Below is a small trained network, with its code and all its weights. Each question gives an input and a class and asks what happens when units are switched off, that is, made to give their printed mean instead of their output.

import numpy as np


def w(rows, s, z=0):
    codes = np.array(rows[::2]) - 128.0
    scale = np.full(codes.shape[1], s)
    scale[-1] = z or s
    return codes * scale


def f(y):
    return np.maximum(y, 0)


def log_softmax(a):
    a = a - a.max(-1, keepdims=True)
    return a - np.log(np.exp(a).sum(-1, keepdims=True))


def net(x, mask):
    res = np.array(x, float).reshape(1, 3) / 4 @ E
    y = f(res @ A[0][:, :-1].T + A[0][:, -1])
    res = res + np.where(mask, y, B[0][:, -1]) @ B[0][:, :-1]
    return log_softmax(res[-1] @ U[:, :-1].T + U[:, -1])


A, B = {}, {}
E = w([
[130,137,124,138,130,134,140,129],'x0',
[176,65,165,222,170,80,105,52],'x1',
[229,11,70,123,87,172,138,156],'x2',
],0.011)
A[0] = w([
[166,88,151,183,175,103,115,70,9],'n1',
[54,213,192,129,170,66,135,108,197],'n2',
[77,118,180,114,119,128,77,125,144],'n3',
[131,118,159,151,115,117,142,144,77],'n4',
[42,190,185,135,168,79,139,114,188],'n5',
[175,94,81,118,129,119,139,154,141],'n6',
[91,163,87,1,93,173,157,221,2],'n7',
[192,94,104,104,83,87,187,143,184],'n8',
[172,70,182,244,167,72,111,21,47],'n9',
[193,22,58,132,93,190,133,176,166],'n10',
],0.0088,0.0018)
B[0] = w([
[89,188,88,107,191,61,178,179,192],'n1',
[230,103,181,188,66,186,85,60,237],'n2',
[131,73,72,163,97,136,128,97,158],'n3',
[144,154,108,110,114,112,151,130,135],'n4',
[198,44,143,150,64,195,85,54,225],'n5',
[157,88,119,187,99,191,82,70,176],'n6',
[17,183,78,119,222,77,220,251,224],'n7',
[160,147,159,149,77,151,127,73,184],'n8',
[36,167,75,72,201,53,190,237,248],'n9',
[170,97,198,153,65,198,2,46,245],'n10',
],0.0074,0.013)
U = w([
[194,118,142,145,72,174,76,1,251],'0',
[68,137,93,104,182,89,164,238,5],'1',
],0.014,0.00028)

Each question gives the input, the list of numbers given to net, and the class t.
The units are the neurons (one row each of A and B). Each row of codes is followed by its name. A weight is (code - 128) times the scale printed after its matrix; where a second scale follows, it is the last column's (A, B and U).
mask holds one flag per neuron, in row order. A switched-off neuron (its flag False) gives its mean, the last column of its row in B, instead of its output. The means were averaged over made-up inputs and are rounded, as every weight is.
A unit's drop is (log p(t) with every unit on - log p(t) with that unit switched off) / (log p(t) with every unit on - log p(t) with every unit switched off).
The circuit of an input: a set's keep is (log p(t) with only the set's units on - log p(t) with every unit switched off) / (log p(t) with every unit on - log p(t) with every unit switched off). Starting from all 10 units, units are removed one at a time, each time the one whose removal leaves the highest keep (on an exact tie, the one counted first), for as long as the keep stays at least 0.8.
circuit, biggest first: the units of the circuit, biggest drop first
top k neurons: the k neurons with the biggest drops, biggest first
drop when u is switched off: that unit's drop, to one decimal
input [2,6,5], class 1: circuit, biggest first : [n9]
input [7,-8,-8], class 0: top 4 neurons : [n2, n5, n9, n1]
input [-2,7,-5], class 1: top 2 neurons : [n9, n10]
input [8,-4,-4], class 0: top 4 neurons : [n9, n2, n5, n1]
input [-6,-6,5], class 1: top 2 neurons : [n7, n2]
input [-1,-6,-8], class 0: top 2 neurons : [n2, n5]
input [-8,7,-6], class 1: top 3 neurons : [n9, n10, n1]
input [-5,-5,-7], class 0: drop when n2 is switched off : 0.4
input [0,6,-3], class 1: drop when n5 is switched off : 0.0
input [7,8,-5], class 1: drop when n9 is switched off : 1.6
input [-3,-5,4], class 1: drop when n7 is switched off : 8.0
